Below is a small trained network, with its code and all its weights. Each question gives an input and a class and asks what happens when units are switched off, that is, made to give their printed mean instead of their output.

import numpy as np


def w(rows, s, z=0):
    codes = np.array(rows[::2]) - 128.0
    scale = np.full(codes.shape[1], s)
    scale[-1] = z or s
    return codes * scale


def f(y):
    return np.maximum(y, 0)


def log_softmax(a):
    a = a - a.max(-1, keepdims=True)
    return a - np.log(np.exp(a).sum(-1, keepdims=True))


def net(x, mask):
    res = np.array(x, float).reshape(1, 5) / 4 @ E
    y = f(res @ A[0][:, :-1].T + A[0][:, -1])
    res = res + np.where(mask, y, B[0][:, -1]) @ B[0][:, :-1]
    return log_softmax(res[-1] @ U[:, :-1].T + U[:, -1])


A, B = {}, {}
E = w([
[160,35,22,164,168,90,153,156,106,63,157],'x0',
[197,102,158,111,219,89,81,60,153,128,195],'x1',
[168,125,121,199,50,107,119,70,40,145,71],'x2',
[113,158,125,247,103,134,229,67,201,104,74],'x3',
[80,122,177,15,163,39,217,76,113,176,104],'x4',
],0.011)
A[0] = w([
[176,110,116,177,87,133,165,100,59,61,66,87],'n1',
[106,124,95,207,86,107,151,88,48,106,117,133],'n2',
[75,109,137,97,136,95,183,191,115,80,254,119],'n3',
[67,127,73,78,133,105,116,178,125,159,159,151],'n4',
[179,111,177,180,192,140,100,91,149,73,236,253],'n5',
[104,143,56,182,93,179,117,196,158,48,122,180],'n6',
[75,194,106,83,109,123,155,138,192,183,47,162],'n7',
[95,131,32,206,51,213,141,198,99,58,59,54],'n8',
[170,137,154,147,126,146,85,167,39,175,136,79],'n9',
],0.0084,0.0039)
B[0] = w([
[166,96,196,24,110,139,42,115,193,180,117,198],'n1',
[94,228,255,68,66,37,36,24,170,123,166,201],'n2',
[97,78,81,242,217,170,99,109,83,60,145,211],'n3',
[184,74,137,103,171,82,125,178,69,151,132,198],'n4',
[122,115,158,60,44,44,46,52,179,111,146,251],'n5',
[4,120,127,219,29,116,131,94,150,146,249,234],'n6',
[168,144,68,164,87,168,173,82,102,155,90,213],'n7',
[68,98,190,147,54,154,120,120,91,63,201,252],'n8',
[234,174,188,81,66,154,146,92,159,147,25,179],'n9',
],0.0078,0.013)
U = w([
[164,254,143,61,119,72,127,94,205,175,62,247],'0',
[64,119,54,204,228,127,245,105,139,110,79,71],'1',
[89,129,91,159,85,193,192,139,108,123,121,2],'2',
[141,99,76,60,224,130,79,209,72,121,151,121],'3',
[75,130,124,112,128,103,63,104,180,112,224,168],'4',
],0.0097,0.0021)

Each question gives the input, the list of numbers given to net, and the class t.
The units are the neurons (one row each of A and B). Each row of codes is followed by its name. A weight is (code - 128) times the scale printed after its matrix; where a second scale follows, it is the last column's (A, B and U).
mask holds one flag per neuron, in row order. A switched-off neuron (its flag False) gives its mean, the last column of its row in B, instead of its output. The means were averaged over made-up inputs and are rounded, as every weight is.
A unit's drop is (log p(t) with every unit on - log p(t) with that unit switched off) / (log p(t) with every unit on - log p(t) with every unit switched off).
The circuit of an input: a set's keep is (log p(t) with only the set's units on - log p(t) with every unit switched off) / (log p(t) with every unit on - log p(t) with every unit switched off). Starting from all 9 units, units are removed one at a time, each time the one whose removal leaves the highest keep (on an exact tie, the one counted first), for as long as the keep stays at least 0.8.
units of the circuit, in order: the units of the circuit, biggest drop first
k most important neurons: the k neurons with the biggest drops, biggest first
drop of u: that unit's drop, to one decimal
input [5,-7,-3,8,2], class 4: units of the circuit, in order -> (n2)
input [-3,-8,-6,-3,-4], class 2: units of the circuit, in order -> (n5 n2)
input [-7,-4,4,-6,-7], class 2: units of the circuit, in order -> (n5 n8 n9)
input [-8,0,-1,8,-3], class 2: units of the circuit, in order -> (n5 n7)
input [-3,5,-3,0,5], class 0: 2 most important neurons -> (n6 n8)
input [0,1,6,-8,6], class 0: 3 most important neurons -> (n9 n3 n8)
input [2,-3,-8,-1,5], class 3: units of the circuit, in order -> (n4 n6)
input [1,-8,8,1,3], class 0: 4 most important neurons -> (n2 n3 n1 n7)
input [5,-4,-3,3,3], class 1: 2 most important neurons -> (n5 n3)
input [5,-7,-5,3,0], class 2: 2 most important neurons -> (n5 n7)
input [-8,6,2,7,-5], class 0: 2 most important neurons -> (n8 n6)
input [1,-8,-2,5,-3], class 4: 2 most important neurons -> (n2 n6)
input [-5,-7,-5,-7,2], class 3: drop of n4 -> 0.1
input [-2,-1,8,-7,-4], class 0: units of the circuit, in order -> (n9)
input [-1,-8,0,-8,5], class 3: drop of n4 -> 0.1
input [6,8,7,-1,2], class 0: drop of n8 -> 0.2
